Below is a small trained network, with its code and all its weights. Each question gives an input and a target symbol and asks what happens when units are switched off, that is, made to give their printed mean instead of their output.

import numpy as np


def w(rows, s, z=0):
    codes = np.array(rows[::2]) - 128.0
    scale = np.full(codes.shape[1], s)
    scale[-1] = z or s
    return codes * scale


def norm(h):
    return h / np.sqrt((h * h).mean(-1, keepdims=True) + 1e-5)


def f(y):
    return y / 2 * (1 + np.tanh(0.7978845608 * (y + 0.044715 * y**3)))


def softmax(a):
    e = np.exp(a - a.max(-1, keepdims=True))
    return e / e.sum(-1, keepdims=True)


def log_softmax(a):
    a = a - a.max(-1, keepdims=True)
    return a - np.log(np.exp(a).sum(-1, keepdims=True))


def net(x, mask):
    ids = ['βγεζξπσψω'.index(c) for c in x.split()]
    T = len(ids)
    res = E[ids] + P[:T]
    u = 0
    for l in range(2):
        r = norm(res)
        for j in range(2):
            rows = slice(3 * j, 3 * j + 3)
            q, k, v = (r @ M[l][rows].T for M in (Q, K, V))
            z = softmax(np.where(np.tri(T) > 0, q @ k.T / 3**0.5, -1e9)) @ v
            o = O[l][rows]
            res = res + np.where(mask[u + j], z, o[:, -1]) @ o[:, :-1]
        u += 2
        y = f(norm(res) @ A[l][:, :-1].T + A[l][:, -1])
        res = res + np.where(mask[u : u + 8], y, B[l][:, -1]) @ B[l][:, :-1]
        u += 8
    return log_softmax(norm(res)[-1] @ U[:, :-1].T + U[:, -1])


Q, K, V, O, A, B = {}, {}, {}, {}, {}, {}
E = w([
[134,82,93,58,95,102,174,116],'β',
[101,173,205,150,52,100,125,96],'γ',
[75,122,76,110,165,53,45,148],'ε',
[57,24,91,192,179,201,151,214],'ζ',
[205,82,133,48,173,142,109,79],'ξ',
[139,7,129,143,195,89,79,79],'π',
[153,94,59,190,44,93,104,44],'σ',
[135,67,139,182,185,144,195,109],'ψ',
[103,82,72,84,151,201,116,222],'ω',
],0.017)
P = w([
[59,183,108,89,130,139,110,21],'0',
[94,111,137,103,132,149,152,20],'1',
[117,94,126,118,119,110,160,66],'2',
[129,85,110,125,125,106,171,108],'3',
[132,95,119,138,120,105,171,150],'4',
[146,104,122,151,126,109,172,184],'5',
[166,109,132,147,127,111,174,207],'6',
[199,114,147,136,123,119,165,228],'7',
[222,89,153,121,125,139,170,245],'8',
],0.012)
Q[0] = w([
[123,192,128,119,180,127,158,95],'L0H1',
[156,71,113,118,124,99,151,131],'L0H1',
[172,149,68,168,109,153,117,100],'L0H1',
[133,100,115,151,142,163,103,112],'L0H2',
[125,142,115,108,149,93,138,124],'L0H2',
[105,197,142,128,123,245,134,70],'L0H2',
],0.011)
K[0] = w([
[46,143,33,179,57,102,136,90],'L0H1',
[171,165,146,166,74,89,176,211],'L0H1',
[97,121,151,132,141,96,175,142],'L0H1',
[88,89,213,56,96,25,116,129],'L0H2',
[157,174,105,209,57,152,129,149],'L0H2',
[12,149,114,90,181,178,102,1],'L0H2',
],0.0076)
V[0] = w([
[143,97,180,144,142,254,109,85],'L0H1',
[213,135,117,191,174,122,4,82],'L0H1',
[177,170,196,102,216,110,142,227],'L0H1',
[94,113,218,70,236,30,174,72],'L0H2',
[58,154,84,75,213,98,62,180],'L0H2',
[39,108,119,246,98,41,60,176],'L0H2',
],0.0062)
O[0] = w([
[127,134,123,71,155,134,107,92,61],'L0H1',
[139,118,109,211,165,141,108,133,147],'L0H1',
[167,166,125,206,150,17,141,123,2],'L0H1',
[61,254,150,116,163,87,189,198,197],'L0H2',
[93,150,96,127,122,118,202,138,199],'L0H2',
[165,81,164,105,115,87,146,89,216],'L0H2',
],0.0087,0.0046)
A[0] = w([
[104,99,81,32,254,46,161,146,139],'L0N1',
[153,160,127,14,205,157,80,242,134],'L0N2',
[69,107,234,193,86,234,133,189,255],'L0N3',
[90,176,135,100,121,137,169,50,148],'L0N4',
[100,177,183,135,20,108,177,81,192],'L0N5',
[107,117,70,31,107,94,58,194,85],'L0N6',
[175,167,214,51,69,165,111,70,161],'L0N7',
[176,143,170,111,207,179,233,155,124],'L0N8',
],0.0068,0.0039)
B[0] = w([
[117,95,159,116,78,125,204,113,255],'L0N1',
[171,192,176,101,64,104,172,100,181],'L0N2',
[166,146,79,1,197,93,109,125,156],'L0N3',
[95,152,137,134,40,203,136,78,153],'L0N4',
[163,130,24,124,95,158,175,129,157],'L0N5',
[170,139,84,110,121,83,94,86,183],'L0N6',
[205,125,147,105,108,124,121,176,147],'L0N7',
[123,119,51,142,166,173,177,86,158],'L0N8',
],0.0079,0.0089)
Q[1] = w([
[130,195,198,123,151,164,72,87],'L1H1',
[38,162,194,184,174,157,54,126],'L1H1',
[129,128,76,133,136,180,129,118],'L1H1',
[210,90,25,119,178,129,183,154],'L1H2',
[158,133,2,162,61,115,89,89],'L1H2',
[152,158,122,234,223,70,94,91],'L1H2',
],0.0092)
K[1] = w([
[5,83,108,106,135,167,80,71],'L1H1',
[48,179,95,41,71,178,124,7],'L1H1',
[70,84,168,134,113,114,86,76],'L1H1',
[254,107,142,195,152,88,58,242],'L1H2',
[191,36,100,56,233,100,76,52],'L1H2',
[131,210,167,82,96,196,52,147],'L1H2',
],0.0068)
V[1] = w([
[238,151,185,122,101,73,22,1],'L1H1',
[75,170,69,19,9,102,173,177],'L1H1',
[221,100,90,95,145,217,239,106],'L1H1',
[132,133,229,34,187,105,75,102],'L1H2',
[179,132,87,140,135,156,198,30],'L1H2',
[48,85,159,245,136,88,113,182],'L1H2',
],0.0063)
O[1] = w([
[90,166,76,60,149,88,173,119,81],'L1H1',
[216,130,67,135,125,140,93,142,254],'L1H1',
[138,224,171,154,218,131,102,49,195],'L1H1',
[116,159,136,171,61,81,176,2,102],'L1H2',
[133,178,112,118,224,126,114,92,176],'L1H2',
[78,168,102,82,91,111,81,187,81],'L1H2',
],0.0094,0.0092)
A[1] = w([
[127,138,179,216,22,127,121,76,201],'L1N1',
[109,99,87,172,84,147,246,191,195],'L1N2',
[150,141,81,139,186,63,105,77,186],'L1N3',
[108,32,176,208,201,174,186,145,151],'L1N4',
[179,176,89,178,118,171,193,130,113],'L1N5',
[115,89,180,158,83,40,113,214,14],'L1N6',
[100,69,254,92,150,113,173,62,150],'L1N7',
[160,128,211,111,114,202,104,19,252],'L1N8',
],0.0077,0.003)
B[1] = w([
[104,145,154,59,142,69,94,123,146],'L1N1',
[110,140,171,85,108,130,171,94,198],'L1N2',
[132,149,172,126,131,170,111,84,239],'L1N3',
[160,156,90,99,103,85,115,185,168],'L1N4',
[155,138,121,133,128,77,167,103,201],'L1N5',
[93,114,120,203,135,113,127,138,163],'L1N6',
[171,182,85,145,88,99,111,168,162],'L1N7',
[98,126,149,152,113,97,123,255,255],'L1N8',
],0.013,0.0059)
U = w([
[150,240,34,108,93,143,91,152,250],'β',
[158,117,167,100,129,143,141,85,149],'γ',
[159,91,61,142,69,105,210,117,90],'ε',
[119,136,155,198,57,90,98,201,35],'ζ',
[77,210,88,201,205,107,147,86,65],'ξ',
[64,151,100,105,86,57,158,117,139],'π',
[107,78,153,51,178,141,59,163,149],'σ',
[119,202,254,183,111,163,125,130,114],'ψ',
[155,117,100,201,92,187,79,106,65],'ω',
],0.0073,0.0023)

Each question gives the input, a string of symbols that net reads in full, and the target symbol t.
The units are the heads (3 rows each of Q, K, V and O) and the neurons (one row each of A and B). Each row of codes is followed by its name. A weight is (code - 128) times the scale printed after its matrix; where a second scale follows, it is the last column's (O, A, B and U).
mask holds one flag per unit, layer by layer, with each layer's heads first. A switched-off unit (its flag False) gives its mean, the last column of its rows in O or B, instead of its output. The means were averaged over made-up inputs and are rounded, as every weight is.
A unit's drop is (log p(t) with every unit on - log p(t) with that unit switched off) / (log p(t) with every unit on - log p(t) with every unit switched off).
The circuit of an input: a set's keep is (log p(t) with only the set's units on - log p(t) with every unit switched off) / (log p(t) with every unit on - log p(t) with every unit switched off). Starting from the 12 units with the biggest drops (on a tie, the unit counted first), units are removed one at a time, each time the one whose removal leaves the highest keep (on an exact tie, the one counted first), for as long as the keep stays at least 0.8.
circuit, biggest first: the units of the circuit, biggest drop first
unit that matters most: the unit with the biggest drop
k most important neurons: the k neurons with the biggest drops, biggest first
top k neurons in layer l: the k neurons of layer l with the biggest drops, biggest first
heads that matter: for each layer, one digit per head in row order, 1 if its drop is at least 0.15 and else 0, layers parted by /
input σ ε ξ ξ ζ, target ξ: circuit, biggest first : L1H1
input ε σ ξ σ π σ ε ε, target π: circuit, biggest first : L1H1, L0H2, L1H2, L0N5
input σ ε ζ ε, target ζ: 3 most important neurons : L0N1, L1N8, L1N7
input γ ω ψ, target ξ: circuit, biggest first : L1H1, L0N8
input ψ ξ σ π ξ σ ψ ε γ, target β: circuit, biggest first : L0N5, L0N3
input ξ γ ε ω σ, target ω: heads that matter : 01 / 01
input ε ω ε, target γ: circuit, biggest first : L0N1, L1N3
input γ ε ξ σ ξ σ, target ξ: circuit, biggest first : L1H1, L1H2
input γ ε ε ε ε ε ε ε γ, target ε: heads that matter : 10 / 00
input σ ψ γ ε ε, target ε: circuit, biggest first : L1H1, L0N1
input β ξ ψ, target ξ: heads that matter : 00 / 10
input β σ ξ ε ε ζ π, target ζ: heads that matter : 00 / 10
input ε ψ ξ, target ψ: circuit, biggest first : L1H1, L1N8
input ε β σ ε ε γ, target β: top 2 neurons in layer 0 : L0N3, L0N1
input ε ε σ ε, target σ: top 2 neurons in layer 1 : L1N5, L1N7
input σ ε σ γ ε π ε, target π: heads that matter : 01 / 01
input ε ε ε ξ ζ, target β: circuit, biggest first : L1N4
input ξ σ ε ε ψ ξ ε, target ξ: heads that matter : 10 / 00
input ε ε σ β, target σ: heads that matter : 11 / 01
input ε γ ξ, target β: circuit, biggest first : L0H2, L1H1
input ε π σ ξ ξ σ, target ξ: circuit, biggest first : L1H1, L1H2
input σ σ σ, target σ: heads that matter : 11 / 00
input ε ε ξ ε, target ξ: 2 most important neurons : L0N7, L1N8
input ε ω ε σ σ σ, target σ: unit that matters most : L0H2
input σ ε ε ε, target ε: heads that matter : 00 / 10
input ε γ ε ε ε ω ε ζ ε, target ζ: heads that matter : 10 / 01
input σ γ ζ ε β π, target β: top 2 neurons in layer 1 : L1N7, L1N4
input σ σ ε, target σ: circuit, biggest first : L0H1
input ω ε ε ε ε ε ε ε γ, target ε: top 2 neurons in layer 0 : L0N5, L0N8
input ε ε σ ψ ξ, target ψ: 2 most important neurons : L1N8, L0N2
